Here is a tiny trained network, its code and every weight. The questions are about switching its units off for an input and a class, where a switched-off unit gives its printed mean instead of its output.

import numpy as np


def w(rows, s, z=0):
    codes = np.array(rows[::2]) - 128.0
    scale = np.full(codes.shape[1], s)
    scale[-1] = z or s
    return codes * scale


def f(y):
    return y / 2 * (1 + np.tanh(0.7978845608 * (y + 0.044715 * y**3)))


def log_softmax(a):
    a = a - a.max(-1, keepdims=True)
    return a - np.log(np.exp(a).sum(-1, keepdims=True))


def net(x, mask):
    res = np.array(x, float).reshape(1, 3) / 4 @ E
    y = f(res @ A[0][:, :-1].T + A[0][:, -1])
    res = res + np.where(mask, y, B[0][:, -1]) @ B[0][:, :-1]
    return log_softmax(res[-1] @ U[:, :-1].T + U[:, -1])


A, B = {}, {}
E = w([
[134,207,7],'x0',
[254,59,91],'x1',
[220,235,192],'x2',
],0.007)
A[0] = w([
[56,47,79,106],'n0',
[63,48,81,111],'n1',
[58,49,68,87],'n2',
[123,72,211,254],'n3',
[36,190,165,78],'n4',
[112,78,230,87],'n5',
[70,47,86,130],'n6',
[63,49,77,98],'n7',
[41,181,156,90],'n8',
[37,184,156,90],'n9',
[113,79,224,93],'n10',
[111,78,235,81],'n11',
[116,212,2,118],'n12',
[238,59,79,125],'n13',
[117,208,9,122],'n14',
[116,81,219,102],'n15',
[184,230,215,105],'n16',
[233,59,79,123],'n17',
],0.0078,0.0065)
B[0] = w([
[180,172,156,181],'n0',
[190,183,159,178],'n1',
[236,181,196,174],'n2',
[104,145,34,255],'n3',
[121,58,227,169],'n4',
[178,45,77,164],'n5',
[185,207,152,182],'n6',
[174,161,151,173],'n7',
[95,64,225,166],'n8',
[101,72,211,170],'n9',
[157,77,92,162],'n10',
[184,43,85,165],'n11',
[180,2,94,213],'n12',
[29,112,231,196],'n13',
[165,20,97,209],'n14',
[160,59,69,162],'n15',
[237,184,171,208],'n16',
[36,113,228,192],'n17',
],0.0085,0.0063)
U = w([
[158,36,39,78],'0',
[204,237,155,91],'1',
[12,101,208,96],'2',
[34,214,8,254],'3',
],0.014,0.0073)

Each question gives the input, the list of numbers given to net, and the class t.
The units are the neurons (one row each of A and B). Each row of codes is followed by its name. A weight is (code - 128) times the scale printed after its matrix; where a second scale follows, it is the last column's (A, B and U).
mask holds one flag per neuron, in row order. A switched-off neuron (its flag False) gives its mean, the last column of its row in B, instead of its output. The means were averaged over made-up inputs and are rounded, as every weight is.
A unit's drop is (log p(t) with every unit on - log p(t) with that unit switched off) / (log p(t) with every unit on - log p(t) with every unit switched off).
The circuit of an input: a set's keep is (log p(t) with only the set's units on - log p(t) with every unit switched off) / (log p(t) with every unit on - log p(t) with every unit switched off). Starting from the 12 units with the biggest drops (on a tie, the unit counted first), units are removed one at a time, each time the one whose removal leaves the highest keep (on an exact tie, the one counted first), for as long as the keep stays at least 0.8.
units of the circuit, in order: the units of the circuit, biggest drop first
top k neurons: the k neurons with the biggest drops, biggest first
drop of u: that unit's drop, to one decimal
input [7,-5,-6], class 0: units of the circuit, in order => (n12)
input [1,8,7], class 2: units of the circuit, in order => (n13 n17)
input [0,4,3], class 2: top 2 neurons => (n13 n17)
input [7,6,-8], class 1: top 2 neurons => (n2 n6)
input [-7,8,-8], class 1: top 3 neurons => (n6 n2 n1)
input [-3,1,2], class 3: top 2 neurons => (n12 n14)
input [-1,6,-5], class 2: top 3 neurons => (n13 n17 n16)
input [-8,-7,-5], class 0: drop of n5 => 0.1
input [-7,-3,7], class 0: drop of n11 => 0.2
input [0,-2,-2], class 3: drop of n13 => 0.1
input [-6,7,-1], class 2: top 4 neurons => (n13 n17 n12 n14)
